Below are the code and all the weights of a small trained network. Each question names an input and a target symbol and asks about switching units off, where a switched-off unit gives its printed mean instead of its output.

import numpy as np


def w(rows, s, z=0):
    codes = np.array(rows[::2]) - 128.0
    scale = np.full(codes.shape[1], s)
    scale[-1] = z or s
    return codes * scale


def f(y):
    return np.maximum(y, 0)


def softmax(a):
    e = np.exp(a - a.max(-1, keepdims=True))
    return e / e.sum(-1, keepdims=True)


def log_softmax(a):
    a = a - a.max(-1, keepdims=True)
    return a - np.log(np.exp(a).sum(-1, keepdims=True))


def net(x, mask):
    ids = ['Ωβγζηλμξτ'.index(c) for c in x.split()]
    T = len(ids)
    res = E[ids] + P[:T]
    u = 0
    for l in range(3):
        r = res
        for j in range(2):
            rows = slice(4 * j, 4 * j + 4)
            q, k, v = (r @ M[l][rows].T for M in (Q, K, V))
            z = softmax(np.where(np.tri(T) > 0, q @ k.T / 4**0.5, -1e9)) @ v
            o = O[l][rows]
            res = res + np.where(mask[u + j], z, o[:, -1]) @ o[:, :-1]
        u += 2
        y = f(res @ A[l][:, :-1].T + A[l][:, -1])
        res = res + np.where(mask[u : u + 4], y, B[l][:, -1]) @ B[l][:, :-1]
        u += 4
    return log_softmax(res[-1] @ U[:, :-1].T + U[:, -1])


Q, K, V, O, A, B = {}, {}, {}, {}, {}, {}
E = w([
[140,55,180],'Ω',
[93,120,129],'β',
[248,138,171],'γ',
[171,97,175],'ζ',
[92,181,97],'η',
[124,141,136],'λ',
[174,95,177],'μ',
[166,110,165],'ξ',
[78,133,74],'τ',
],0.015)
P = w([
[122,156,144],'0',
[158,112,113],'1',
[162,116,117],'2',
[97,171,247],'3',
[158,116,84],'4',
[143,123,139],'5',
[67,195,255],'6',
[162,118,76],'7',
[125,125,155],'8',
[26,174,243],'9',
[164,119,72],'10',
[113,130,163],'11',
],0.0093)
Q[0] = w([
[134,48,75],'L0H1',
[222,137,224],'L0H1',
[130,204,171],'L0H1',
[44,200,73],'L0H1',
[87,218,224],'L0H2',
[132,17,186],'L0H2',
[88,129,253],'L0H2',
[82,9,105],'L0H2',
],0.0058)
K[0] = w([
[93,160,115],'L0H1',
[129,97,196],'L0H1',
[171,128,215],'L0H1',
[186,64,136],'L0H1',
[217,38,82],'L0H2',
[91,2,191],'L0H2',
[216,27,114],'L0H2',
[99,69,115],'L0H2',
],0.0077)
V[0] = w([
[132,161,164],'L0H1',
[145,147,203],'L0H1',
[146,154,97],'L0H1',
[198,158,198],'L0H1',
[64,70,142],'L0H2',
[22,158,223],'L0H2',
[118,112,152],'L0H2',
[1,101,95],'L0H2',
],0.0059)
O[0] = w([
[220,161,211,164],'L0H1',
[114,217,129,189],'L0H1',
[231,246,250,129],'L0H1',
[42,226,138,218],'L0H1',
[159,171,76,72],'L0H2',
[36,153,103,108],'L0H2',
[69,170,46,129],'L0H2',
[254,109,142,8],'L0H2',
],0.003,0.0015)
A[0] = w([
[30,143,152,114],'L0N1',
[13,169,123,6],'L0N2',
[253,223,102,105],'L0N3',
[128,222,168,17],'L0N4',
],0.0081,0.0025)
B[0] = w([
[208,186,96,243],'L0N1',
[194,56,135,224],'L0N2',
[217,253,199,253],'L0N3',
[59,6,166,195],'L0N4',
],0.0056,0.0028)
Q[1] = w([
[169,160,120],'L1H1',
[157,216,215],'L1H1',
[80,2,137],'L1H1',
[50,181,108],'L1H1',
[231,147,83],'L1H2',
[139,53,146],'L1H2',
[132,218,158],'L1H2',
[208,39,75],'L1H2',
],0.009)
K[1] = w([
[130,151,137],'L1H1',
[99,188,201],'L1H1',
[116,54,134],'L1H1',
[56,154,70],'L1H1',
[167,170,123],'L1H2',
[155,101,143],'L1H2',
[83,153,153],'L1H2',
[252,85,157],'L1H2',
],0.013)
V[1] = w([
[98,69,146],'L1H1',
[154,137,81],'L1H1',
[98,51,50],'L1H1',
[139,3,182],'L1H1',
[81,168,192],'L1H2',
[190,46,158],'L1H2',
[75,125,25],'L1H2',
[145,201,169],'L1H2',
],0.0077)
O[1] = w([
[114,190,188,82],'L1H1',
[95,195,91,121],'L1H1',
[66,117,85,3],'L1H1',
[167,47,253,99],'L1H1',
[114,23,126,152],'L1H2',
[194,54,160,139],'L1H2',
[52,207,105,42],'L1H2',
[137,175,106,197],'L1H2',
],0.0054,0.005)
A[1] = w([
[118,140,220,53],'L1N1',
[2,183,152,89],'L1N2',
[113,99,99,206],'L1N3',
[38,169,172,1],'L1N4',
],0.008,0.0044)
B[1] = w([
[66,188,165,253],'L1N1',
[2,59,133,204],'L1N2',
[47,105,143,248],'L1N3',
[64,86,145,139],'L1N4',
],0.0067,0.0024)
Q[2] = w([
[195,162,76],'L2H1',
[1,190,142],'L2H1',
[31,188,151],'L2H1',
[107,83,73],'L2H1',
[162,211,212],'L2H2',
[63,205,204],'L2H2',
[183,96,129],'L2H2',
[42,72,192],'L2H2',
],0.0078)
K[2] = w([
[184,91,56],'L2H1',
[111,198,193],'L2H1',
[74,254,117],'L2H1',
[168,35,139],'L2H1',
[175,48,233],'L2H2',
[156,33,158],'L2H2',
[100,75,175],'L2H2',
[110,89,74],'L2H2',
],0.0074)
V[2] = w([
[135,254,173],'L2H1',
[151,37,48],'L2H1',
[152,158,41],'L2H1',
[50,194,86],'L2H1',
[158,107,127],'L2H2',
[136,129,150],'L2H2',
[133,143,194],'L2H2',
[187,114,165],'L2H2',
],0.0081)
O[2] = w([
[141,155,64,232],'L2H1',
[2,138,159,5],'L2H1',
[70,174,136,26],'L2H1',
[99,174,124,20],'L2H1',
[49,139,108,155],'L2H2',
[89,198,102,167],'L2H2',
[150,155,108,227],'L2H2',
[81,157,115,239],'L2H2',
],0.0075,0.0029)
A[2] = w([
[222,194,122,3],'L2N1',
[124,65,39,7],'L2N2',
[75,114,201,91],'L2N3',
[172,255,235,65],'L2N4',
],0.0086,0.0048)
B[2] = w([
[97,42,55,212],'L2N1',
[20,83,71,150],'L2N2',
[10,128,1,149],'L2N3',
[101,85,66,253],'L2N4',
],0.0082,0.0068)
U = w([
[90,27,168,4],'Ω',
[108,103,139,234],'β',
[176,112,83,84],'γ',
[167,113,172,169],'ζ',
[136,212,81,186],'η',
[157,158,137,163],'λ',
[167,108,174,191],'μ',
[168,124,156,162],'ξ',
[8,48,80,59],'τ',
],0.013,0.0039)

Each question gives the input, a string of symbols that net reads in full, and the target symbol t.
The units are the heads (4 rows each of Q, K, V and O) and the neurons (one row each of A and B). Each row of codes is followed by its name. A weight is (code - 128) times the scale printed after its matrix; where a second scale follows, it is the last column's (O, A, B and U).
mask holds one flag per unit, layer by layer, with each layer's heads first. A switched-off unit (its flag False) gives its mean, the last column of its rows in O or B, instead of its output. The means were averaged over made-up inputs and are rounded, as every weight is.
A unit's drop is (log p(t) with every unit on - log p(t) with that unit switched off) / (log p(t) with every unit on - log p(t) with every unit switched off).
The circuit of an input: a set's keep is (log p(t) with only the set's units on - log p(t) with every unit switched off) / (log p(t) with every unit on - log p(t) with every unit switched off). Starting from the 12 units with the biggest drops (on a tie, the unit counted first), units are removed one at a time, each time the one whose removal leaves the highest keep (on an exact tie, the one counted first), for as long as the keep stays at least 0.8.
circuit, biggest first: the units of the circuit, biggest drop first
unit that matters most: the unit with the biggest drop
k most important neurons of layer l: the k neurons of layer l with the biggest drops, biggest first
heads that matter: for each layer, one digit per head in row order, 1 if its drop is at least 0.15 and else 0, layers parted by /
input τ β μ τ η τ η, target τ: heads that matter	00 / 11 / 00
input τ β τ τ τ γ ζ, target τ: circuit, biggest first	(L2N4, L2N3)
input η γ γ γ Ω ζ γ τ η λ, target γ: heads that matter	10 / 00 / 10
input β τ γ τ μ γ λ, target τ: circuit, biggest first	(L1H2, L1N2)
input β ζ β λ τ τ γ ζ μ ζ, target γ: circuit, biggest first	(L2H1, L1N1, L0N3, L0H1)
input η γ γ τ, target η: circuit, biggest first	(L2H1, L1H1)
input τ τ τ γ γ Ω β, target γ: circuit, biggest first	(L2H1, L1N1, L0N3, L0H1)
input η μ η τ τ τ τ τ τ ξ, target τ: circuit, biggest first	(L2N3, L1H2)
input μ μ λ γ τ τ μ, target γ: heads that matter	10 / 10 / 10
input τ β τ ξ, target τ: heads that matter	00 / 10 / 00
input τ τ λ τ ζ τ γ, target τ: heads that matter	00 / 10 / 00
input η β γ τ τ τ τ η η μ, target τ: heads that matter	00 / 11 / 00
input γ τ μ γ β λ β, target γ: circuit, biggest first	(L2H1, L1N1, L0N3)
input τ τ τ τ λ ζ τ β ξ Ω, target τ: most important neuron of layer 1	(L1N1)
input τ η γ λ, target τ: unit that matters most	L1H2
input τ η ζ τ η, target η: circuit, biggest first	(L2H1, L1H2)
input γ Ω β β τ ξ γ γ τ τ, target γ: heads that matter	00 / 00 / 10
input β Ω τ γ τ Ω ξ, target γ: heads that matter	10 / 01 / 10
input β β γ, target γ: heads that matter	00 / 11 / 00
input γ τ τ τ τ η γ Ω, target Ω: unit that matters most	L2H1
input λ τ γ, target γ: circuit, biggest first	(L0N3, L2N1, L2N4)
input τ γ τ γ λ τ Ω, target γ: heads that matter	10 / 01 / 10
input η τ γ γ λ Ω γ η Ω τ, target γ: circuit, biggest first	(L2H1, L1N1, L0N3)
input τ γ β η τ τ τ β η μ, target τ: 2 most important neurons of layer 0	(L0N3, L0N4)
input τ Ω τ γ τ γ η, target γ: 3 most important neurons of layer 0	(L0N3, L0N2, L0N1)
input γ η τ Ω η γ γ Ω, target Ω: 2 most important neurons of layer 0	(L0N3, L0N1)
input τ τ γ ζ, target τ: 2 most important neurons of layer 2	(L2N4, L2N3)
